Here is a tiny trained network, its code and every weight. The questions are about switching its units off for an input and a target symbol, where a switched-off unit gives its printed mean instead of its output.

import numpy as np


def w(rows, s, z=0):
    codes = np.array(rows[::2]) - 128.0
    scale = np.full(codes.shape[1], s)
    scale[-1] = z or s
    return codes * scale


def f(y):
    return y / 2 * (1 + np.tanh(0.7978845608 * (y + 0.044715 * y**3)))


def softmax(a):
    e = np.exp(a - a.max(-1, keepdims=True))
    return e / e.sum(-1, keepdims=True)


def log_softmax(a):
    a = a - a.max(-1, keepdims=True)
    return a - np.log(np.exp(a).sum(-1, keepdims=True))


def net(x, mask):
    ids = ['βγδεζμξστφψ'.index(c) for c in x.split()]
    T = len(ids)
    res = E[ids] + P[:T]
    u = 0
    for l in range(2):
        r = res
        for j in range(2):
            rows = slice(2 * j, 2 * j + 2)
            q, k, v = (r @ M[l][rows].T for M in (Q, K, V))
            z = softmax(np.where(np.tri(T) > 0, q @ k.T / 2**0.5, -1e9)) @ v
            o = O[l][rows]
            res = res + np.where(mask[u + j], z, o[:, -1]) @ o[:, :-1]
        u += 2
        y = f(res @ A[l][:, :-1].T + A[l][:, -1])
        res = res + np.where(mask[u : u + 12], y, B[l][:, -1]) @ B[l][:, :-1]
        u += 12
    return log_softmax(res[-1] @ U[:, :-1].T + U[:, -1])


Q, K, V, O, A, B = {}, {}, {}, {}, {}, {}
E = w([
[97,91,76,120,73,137,133,123,217,189],'β',
[39,119,178,108,94,122,83,201,83,127],'γ',
[125,203,207,127,167,252,136,199,28,128],'δ',
[59,148,81,169,60,135,110,174,105,192],'ε',
[105,149,242,83,97,133,101,231,219,187],'ζ',
[138,38,135,53,133,184,94,202,152,128],'μ',
[116,54,40,105,134,198,116,87,138,111],'ξ',
[90,49,225,129,174,137,55,114,71,124],'σ',
[174,143,78,83,86,126,208,179,37,194],'τ',
[128,118,85,214,162,178,118,81,115,188],'φ',
[165,42,119,110,240,233,187,110,164,164],'ψ',
],0.017)
P = w([
[127,85,184,201,7,129,217,135,183,57],'0',
[117,95,191,173,51,142,177,121,154,66],'1',
[104,89,164,152,75,137,173,113,143,109],'2',
[103,85,141,141,106,135,148,110,124,128],'3',
[99,101,126,121,122,132,129,103,124,145],'4',
[99,107,116,106,152,131,111,99,116,162],'5',
[96,118,104,80,166,127,94,94,124,174],'6',
[85,131,87,69,190,124,78,91,120,181],'7',
[82,140,77,49,206,122,57,92,129,193],'8',
[88,147,68,38,233,119,30,86,122,205],'9',
[79,153,78,8,254,129,31,80,143,224],'10',
],0.011)
Q[0] = w([
[138,153,120,139,125,82,122,137,127,70],'L0H1',
[78,56,101,115,124,168,131,176,104,178],'L0H1',
[74,145,128,89,77,189,143,178,78,218],'L0H2',
[158,135,118,110,158,100,129,178,127,5],'L0H2',
],0.011)
K[0] = w([
[141,91,174,241,104,146,254,124,165,37],'L0H1',
[106,204,110,73,223,132,90,83,136,203],'L0H1',
[24,150,72,55,202,144,52,75,132,217],'L0H2',
[138,109,170,224,41,135,197,90,202,83],'L0H2',
],0.0077)
V[0] = w([
[215,171,255,88,118,221,78,74,64,111],'L0H1',
[46,126,214,143,130,85,4,158,220,188],'L0H1',
[155,33,121,10,122,93,102,103,68,30],'L0H2',
[85,160,132,175,41,77,48,164,70,116],'L0H2',
],0.0056)
O[0] = w([
[100,59,1,191,115,84,166,195,148,123,99],'L0H1',
[127,176,101,122,142,100,209,95,111,113,35],'L0H1',
[65,168,100,99,61,191,88,90,125,62,122],'L0H2',
[163,157,87,149,153,221,163,137,191,177,4],'L0H2',
],0.0092,0.0019)
A[0] = w([
[140,209,187,87,113,149,110,100,165,62,27],'L0N1',
[143,101,88,116,64,74,128,25,211,167,82],'L0N2',
[67,192,173,252,128,132,41,131,136,180,181],'L0N3',
[172,167,71,103,64,51,208,106,103,131,155],'L0N4',
[98,254,147,172,101,121,176,166,128,168,131],'L0N5',
[92,166,228,180,153,143,96,88,67,153,165],'L0N6',
[170,141,41,79,142,216,193,107,150,128,136],'L0N7',
[121,224,107,135,39,126,74,162,101,66,231],'L0N8',
[160,49,17,118,143,33,146,150,181,124,143],'L0N9',
[191,154,142,121,184,91,56,171,121,129,4],'L0N10',
[82,105,115,177,139,85,117,90,215,183,66],'L0N11',
[93,124,110,201,175,115,116,53,136,34,182],'L0N12',
],0.0071,0.0027)
B[0] = w([
[117,84,124,166,132,163,118,187,125,145,117],'L0N1',
[140,214,202,158,123,179,74,222,15,28,239],'L0N2',
[115,40,104,71,69,114,65,130,187,189,211],'L0N3',
[103,137,160,206,157,76,84,69,7,139,200],'L0N4',
[120,64,123,177,111,120,150,34,188,217,202],'L0N5',
[157,85,142,109,91,88,43,144,114,200,209],'L0N6',
[138,174,116,134,125,151,163,50,155,178,251],'L0N7',
[40,147,201,131,116,80,253,82,76,137,173],'L0N8',
[127,236,139,186,209,205,187,204,90,135,178],'L0N9',
[77,174,157,52,143,143,167,126,225,86,103],'L0N10',
[172,161,112,167,111,186,37,143,49,10,203],'L0N11',
[161,34,103,182,87,55,147,88,60,243,162],'L0N12',
],0.0055,0.0026)
Q[1] = w([
[176,141,143,147,157,98,192,132,178,49],'L1H1',
[216,164,129,137,185,83,141,151,118,87],'L1H1',
[69,85,168,132,124,172,51,143,162,153],'L1H2',
[194,154,81,187,106,51,106,93,209,3],'L1H2',
],0.007)
K[1] = w([
[200,56,179,212,2,121,179,153,142,96],'L1H1',
[114,136,124,201,162,115,148,48,157,128],'L1H1',
[222,173,47,48,90,124,81,137,47,138],'L1H2',
[178,38,200,201,9,174,216,158,132,118],'L1H2',
],0.0068)
V[1] = w([
[143,71,108,107,149,83,80,178,241,144],'L1H1',
[191,158,138,235,41,88,151,97,84,99],'L1H1',
[149,30,123,254,122,197,22,51,114,98],'L1H2',
[186,50,32,57,146,8,205,91,84,231],'L1H2',
],0.005)
O[1] = w([
[94,118,142,114,94,59,197,83,139,215,38],'L1H1',
[152,173,61,7,150,106,89,122,117,126,48],'L1H1',
[78,210,168,124,207,101,161,99,193,71,216],'L1H2',
[182,141,154,123,72,131,217,164,210,2,251],'L1H2',
],0.0091,0.0029)
A[1] = w([
[113,159,141,56,99,102,159,78,126,134,166],'L1N1',
[147,82,100,195,147,166,157,105,109,125,133],'L1N2',
[167,68,177,141,123,141,59,138,106,130,127],'L1N3',
[122,166,131,213,70,141,177,163,158,48,92],'L1N4',
[161,133,80,114,129,67,165,168,113,172,137],'L1N5',
[103,150,39,142,119,168,138,51,159,53,137],'L1N6',
[110,138,55,33,163,133,90,84,160,99,3],'L1N7',
[125,139,71,140,106,164,83,115,122,151,99],'L1N8',
[199,81,178,112,193,168,181,74,144,149,39],'L1N9',
[85,88,189,127,159,37,94,163,80,31,105],'L1N10',
[198,131,117,254,122,100,97,59,152,96,101],'L1N11',
[131,72,62,135,148,81,180,115,119,157,40],'L1N12',
],0.0081,0.0054)
B[1] = w([
[160,83,134,157,177,158,98,33,101,69,207],'L1N1',
[109,188,102,135,60,118,111,182,147,155,210],'L1N2',
[149,130,36,123,166,105,141,162,138,80,253],'L1N3',
[85,103,55,92,186,107,57,93,68,167,188],'L1N4',
[119,151,185,91,181,116,135,104,156,74,201],'L1N5',
[88,121,57,91,168,89,171,145,122,114,190],'L1N6',
[130,124,91,129,210,178,146,154,138,162,116],'L1N7',
[112,140,120,91,76,72,143,129,156,122,176],'L1N8',
[147,75,137,213,102,207,118,122,68,135,170],'L1N9',
[255,178,47,230,109,102,102,117,191,134,205],'L1N10',
[84,67,149,3,152,155,101,166,18,217,147],'L1N11',
[154,137,177,191,106,157,138,149,76,118,119],'L1N12',
],0.0074,0.003)
U = w([
[146,47,151,77,185,76,40,93,82,236,113],'β',
[133,153,106,150,48,151,129,73,170,221,5],'γ',
[90,167,147,185,140,92,132,222,104,173,133],'δ',
[169,95,173,183,133,187,134,74,125,162,10],'ε',
[177,133,166,95,74,70,207,102,24,156,243],'ζ',
[15,73,213,196,17,66,126,85,48,138,57],'μ',
[94,188,209,163,88,142,41,92,124,98,179],'ξ',
[79,130,103,114,120,94,158,69,139,130,88],'σ',
[133,51,157,63,50,145,66,181,197,110,195],'τ',
[124,140,255,128,182,59,149,125,178,137,221],'φ',
[115,113,145,193,78,13,100,105,118,128,157],'ψ',
],0.0062,0.0029)

Each question gives the input, a string of symbols that net reads in full, and the target symbol t.
The units are the heads (2 rows each of Q, K, V and O) and the neurons (one row each of A and B). Each row of codes is followed by its name. A weight is (code - 128) times the scale printed after its matrix; where a second scale follows, it is the last column's (O, A, B and U).
mask holds one flag per unit, layer by layer, with each layer's heads first. A switched-off unit (its flag False) gives its mean, the last column of its rows in O or B, instead of its output. The means were averaged over made-up inputs and are rounded, as every weight is.
A unit's drop is (log p(t) with every unit on - log p(t) with that unit switched off) / (log p(t) with every unit on - log p(t) with every unit switched off).
The circuit of an input: a set's keep is (log p(t) with only the set's units on - log p(t) with every unit switched off) / (log p(t) with every unit on - log p(t) with every unit switched off). Starting from the 12 units with the biggest drops (on a tie, the unit counted first), units are removed one at a time, each time the one whose removal leaves the highest keep (on an exact tie, the one counted first), for as long as the keep stays at least 0.8.
circuit, biggest first: the units of the circuit, biggest drop first
k most important neurons: the k neurons with the biggest drops, biggest first
k most important neurons of layer l: the k neurons of layer l with the biggest drops, biggest first
which heads matter: for each layer, one digit per head in row order, 1 if its drop is at least 0.15 and else 0, layers parted by /
input τ τ β β δ, target β: which heads matter : 00 / 01
input ε ξ δ τ σ δ μ τ, target μ: which heads matter : 01 / 10
input ζ τ τ σ δ β β φ ψ, target ε: which heads matter : 00 / 01
input ζ δ μ β δ φ δ δ, target δ: circuit, biggest first : L0H1
input φ δ ζ δ δ τ β β τ γ, target τ: which heads matter : 01 / 01
input β β τ τ ξ β β τ ψ, target τ: which heads matter : 11 / 01
input β ψ δ ξ δ ψ β β μ φ, target μ: which heads matter : 01 / 10
input ξ τ ξ ε ξ μ τ τ τ τ δ, target τ: which heads matter : 00 / 01
input τ τ φ τ ε τ φ τ τ τ φ, target τ: circuit, biggest first : L1H2, L0N3
input φ ξ β ψ δ τ δ ψ, target δ: which heads matter : 10 / 00
input ξ δ σ μ τ ζ τ τ τ τ, target τ: circuit, biggest first : L1H2, L0H1
input μ τ μ ε β τ δ ζ ζ β, target ζ: which heads matter : 10 / 01
input φ μ ψ μ μ γ δ τ τ ψ β, target ψ: circuit, biggest first : L0H2, L1N10, L0N2
input ψ ζ δ μ, target δ: circuit, biggest first : L0H1, L0N9
input τ ψ δ τ φ τ β σ ξ, target σ: circuit, biggest first : L1N6, L0H2, L1H2
input ε τ ψ β β μ β μ μ γ, target μ: circuit, biggest first : L1H1, L0N8
input δ δ β ζ, target β: circuit, biggest first : L1H2
input β β ψ, target β: 2 most important neurons : L0N2, L0N11
input γ μ ζ τ τ β τ, target β: which heads matter : 10 / 01
input β μ β δ β τ ε, target τ: 2 most important neurons of layer 0 : L0N3, L0N5
input τ τ τ τ φ δ β γ φ σ δ, target σ: which heads matter : 11 / 01
input γ φ β μ β, target μ: circuit, biggest first : L0H2, L1H1
input ξ τ τ τ τ τ β ε β ψ β, target ψ: 2 most important neurons : L1N10, L1N3
input ψ ξ φ φ τ, target φ: which heads matter : 01 / 01
input δ ξ μ ζ τ τ β δ τ ε, target τ: which heads matter : 00 / 01
